Below is a small trained network, with its code and all its weights. Each question gives an input and a target symbol and asks what happens when units are switched off, that is, made to give their printed mean instead of their output.

import numpy as np


def w(rows, s, z=0):
    codes = np.array(rows[::2]) - 128.0
    scale = np.full(codes.shape[1], s)
    scale[-1] = z or s
    return codes * scale


def norm(h):
    return h / np.sqrt((h * h).mean(-1, keepdims=True) + 1e-5)


def f(y):
    return np.maximum(y, 0)


def softmax(a):
    e = np.exp(a - a.max(-1, keepdims=True))
    return e / e.sum(-1, keepdims=True)


def log_softmax(a):
    a = a - a.max(-1, keepdims=True)
    return a - np.log(np.exp(a).sum(-1, keepdims=True))


def net(x, mask):
    ids = ['βγδεζθλμξπστω'.index(c) for c in x.split()]
    T = len(ids)
    res = E[ids] + P[:T]
    u = 0
    for l in range(2):
        q, k, v = (norm(res) @ M[l].T for M in (Q, K, V))
        z = softmax(np.where(np.tri(T) > 0, q @ k.T / 3**0.5, -1e9)) @ v
        res = res + np.where(mask[u], z, O[l][:, -1]) @ O[l][:, :-1]
        u += 1
        y = f(norm(res) @ A[l][:, :-1].T + A[l][:, -1])
        res = res + np.where(mask[u : u + 8], y, B[l][:, -1]) @ B[l][:, :-1]
        u += 8
    return log_softmax(norm(res)[-1] @ U[:, :-1].T + U[:, -1])


Q, K, V, O, A, B = {}, {}, {}, {}, {}, {}
E = w([
[224,143,132,139,137,176],'β',
[223,122,137,134,124,176],'γ',
[216,101,115,117,92,166],'δ',
[166,73,140,150,40,124],'ε',
[11,131,109,150,180,153],'ζ',
[202,141,133,145,160,184],'θ',
[172,85,89,107,47,126],'λ',
[246,94,190,214,126,152],'μ',
[142,119,99,188,50,59],'ξ',
[113,92,160,148,28,95],'π',
[184,88,125,180,39,102],'σ',
[155,114,253,213,85,129],'τ',
[182,164,205,107,100,158],'ω',
],0.0076)
P = w([
[90,201,15,208,80,193],'0',
[176,95,106,155,95,254],'1',
[163,93,115,138,97,228],'2',
[163,87,114,125,100,196],'3',
[156,86,118,116,95,167],'4',
[150,85,130,100,101,149],'5',
[148,81,138,90,101,124],'6',
[133,79,137,75,97,93],'7',
[126,79,142,67,103,83],'8',
[128,92,144,48,97,70],'9',
],0.0052)
Q[0] = w([
[85,89,88,110,255,83],'L0H1',
[39,135,69,229,213,188],'L0H1',
[135,88,129,145,32,209],'L0H1',
],0.0091)
K[0] = w([
[2,81,37,203,129,226],'L0H1',
[102,224,76,220,82,230],'L0H1',
[146,216,191,109,1,37],'L0H1',
],0.0077)
V[0] = w([
[84,83,156,211,189,98],'L0H1',
[247,133,61,254,179,65],'L0H1',
[123,55,55,133,91,104],'L0H1',
],0.0055)
O[0] = w([
[77,212,218,59,131,130,3],'L0H1',
[175,150,202,74,158,14,105],'L0H1',
[156,88,150,2,87,129,109],'L0H1',
],0.0081,0.0048)
A[0] = w([
[175,90,125,67,120,150,108],'L0N1',
[120,229,93,128,191,132,48],'L0N2',
[125,48,136,116,151,147,81],'L0N3',
[88,254,97,132,189,101,63],'L0N4',
[84,136,158,147,178,107,253],'L0N5',
[114,191,181,115,110,77,24],'L0N6',
[80,169,151,102,135,141,150],'L0N7',
[176,136,147,169,139,158,150],'L0N8',
],0.009,0.0025)
B[0] = w([
[147,191,178,134,43,87,221],'L0N1',
[90,148,202,2,88,74,135],'L0N2',
[117,206,120,87,201,95,200],'L0N3',
[104,158,143,42,44,62,137],'L0N4',
[194,41,116,190,126,154,148],'L0N5',
[136,224,97,239,95,105,134],'L0N6',
[154,39,169,158,105,229,138],'L0N7',
[118,116,30,107,33,122,255],'L0N8',
],0.0055,0.0051)
Q[1] = w([
[91,138,40,139,164,141],'L1H1',
[38,122,146,166,223,160],'L1H1',
[181,96,116,226,10,169],'L1H1',
],0.013)
K[1] = w([
[158,151,70,89,89,184],'L1H1',
[195,222,65,162,107,153],'L1H1',
[49,46,157,113,254,183],'L1H1',
],0.0093)
V[1] = w([
[93,147,64,24,106,143],'L1H1',
[223,124,126,44,225,83],'L1H1',
[169,106,3,175,176,160],'L1H1',
],0.0082)
O[1] = w([
[89,254,77,14,172,182,123],'L1H1',
[201,196,103,151,195,13,1],'L1H1',
[139,64,45,140,236,185,249],'L1H1',
],0.0087,0.0064)
A[1] = w([
[133,83,159,53,168,205,247],'L1N1',
[95,168,75,176,107,179,227],'L1N2',
[209,146,98,200,255,49,7],'L1N3',
[72,237,148,107,126,149,21],'L1N4',
[159,173,100,146,178,125,118],'L1N5',
[189,81,236,54,160,150,138],'L1N6',
[59,137,161,121,91,174,112],'L1N7',
[106,245,136,110,197,74,251],'L1N8',
],0.009,0.0026)
B[1] = w([
[99,97,102,77,135,63,255],'L1N1',
[122,109,104,145,135,69,239],'L1N2',
[192,131,207,108,178,198,177],'L1N3',
[87,82,204,31,69,162,146],'L1N4',
[56,136,164,142,125,158,148],'L1N5',
[83,108,106,137,118,59,151],'L1N6',
[191,138,149,105,213,160,181],'L1N7',
[9,148,107,227,173,130,155],'L1N8',
],0.011,0.0069)
U = w([
[91,141,138,109,138,110,147],'β',
[151,128,155,132,68,166,93],'γ',
[117,141,159,34,85,227,97],'δ',
[107,131,121,155,110,14,168],'ε',
[150,118,136,127,106,25,175],'ζ',
[175,173,33,38,135,80,52],'θ',
[128,181,140,157,214,130,253],'λ',
[117,55,32,185,118,163,136],'μ',
[188,116,169,139,164,150,89],'ξ',
[203,92,174,148,147,87,132],'π',
[61,188,95,105,142,112,145],'σ',
[109,53,226,190,71,145,28],'τ',
[254,144,121,86,162,162,82],'ω',
],0.0097,0.0036)

Each question gives the input, a string of symbols that net reads in full, and the target symbol t.
The units are the heads (3 rows each of Q, K, V and O) and the neurons (one row each of A and B). Each row of codes is followed by its name. A weight is (code - 128) times the scale printed after its matrix; where a second scale follows, it is the last column's (O, A, B and U).
mask holds one flag per unit, layer by layer, with each layer's heads first. A switched-off unit (its flag False) gives its mean, the last column of its rows in O or B, instead of its output. The means were averaged over made-up inputs and are rounded, as every weight is.
A unit's drop is (log p(t) with every unit on - log p(t) with that unit switched off) / (log p(t) with every unit on - log p(t) with every unit switched off).
most important unit: the unit with the biggest drop
top k neurons: the k neurons with the biggest drops, biggest first
top k neurons in layer l: the k neurons of layer l with the biggest drops, biggest first
input μ θ ω β δ ξ λ γ ε ζ, target τ: top 4 neurons in layer 0	(L0N5, L0N6, L0N7, L0N3)
input λ ω λ β δ ζ, target σ: top neuron in layer 0	(L0N3)
input μ δ σ λ ζ δ ε, target τ: top 4 neurons	(L0N5, L0N7, L0N8, L0N6)
input β δ δ δ, target ω: top 2 neurons in layer 0	(L0N1, L0N3)
input δ ζ ω τ λ ω δ, target λ: top 4 neurons	(L0N3, L0N8, L1N8, L1N3)
input λ θ ω ζ λ ξ δ, target σ: top 2 neurons	(L1N8, L0N3)
input ζ σ ω ω ξ, target δ: top 2 neurons	(L0N4, L0N2)
input δ λ ω ε ξ θ ω ζ β, target λ: top 2 neurons	(L1N8, L1N3)
input δ ξ ζ ε, target λ: top 3 neurons	(L0N3, L1N8, L0N8)
input σ δ ζ σ ω σ λ, target ε: top 2 neurons	(L0N8, L0N3)
input μ σ τ σ ω ω ζ, target τ: top 3 neurons	(L0N6, L0N7, L0N5)
input δ λ δ, target θ: top 2 neurons in layer 0	(L0N1, L0N3)
input δ γ π, target δ: top 2 neurons	(L1N7, L0N1)
input θ ω ζ δ ω ω ω μ δ π, target π: top neuron in layer 1	(L1N3)
input ζ ξ π δ ω ω λ δ, target δ: top 2 neurons	(L0N4, L0N2)
input ζ ω θ ω, target δ: top 4 neurons	(L0N8, L0N4, L0N2, L1N7)
input λ ζ ω ξ, target σ: top 2 neurons in layer 0	(L0N3, L0N1)
input λ ζ μ γ ω λ, target σ: top 4 neurons	(L0N3, L1N8, L0N8, L0N1)
input θ δ δ, target σ: top 4 neurons	(L0N2, L0N4, L0N1, L1N8)
input θ ω ω μ ω δ δ γ λ, target θ: most important unit	L0N8
input σ ζ ζ, target ζ: top 2 neurons in layer 0	(L0N8, L0N7)
input ζ ω τ, target δ: top 2 neurons in layer 0	(L0N4, L0N2)
input ζ ω ε, target δ: top 2 neurons in layer 0	(L0N4, L0N2)
input σ ε ω π γ ζ ξ, target ε: top 3 neurons in layer 0	(L0N8, L0N5, L0N7)
input ζ ω σ λ, target δ: top 2 neurons in layer 0	(L0N4, L0N2)
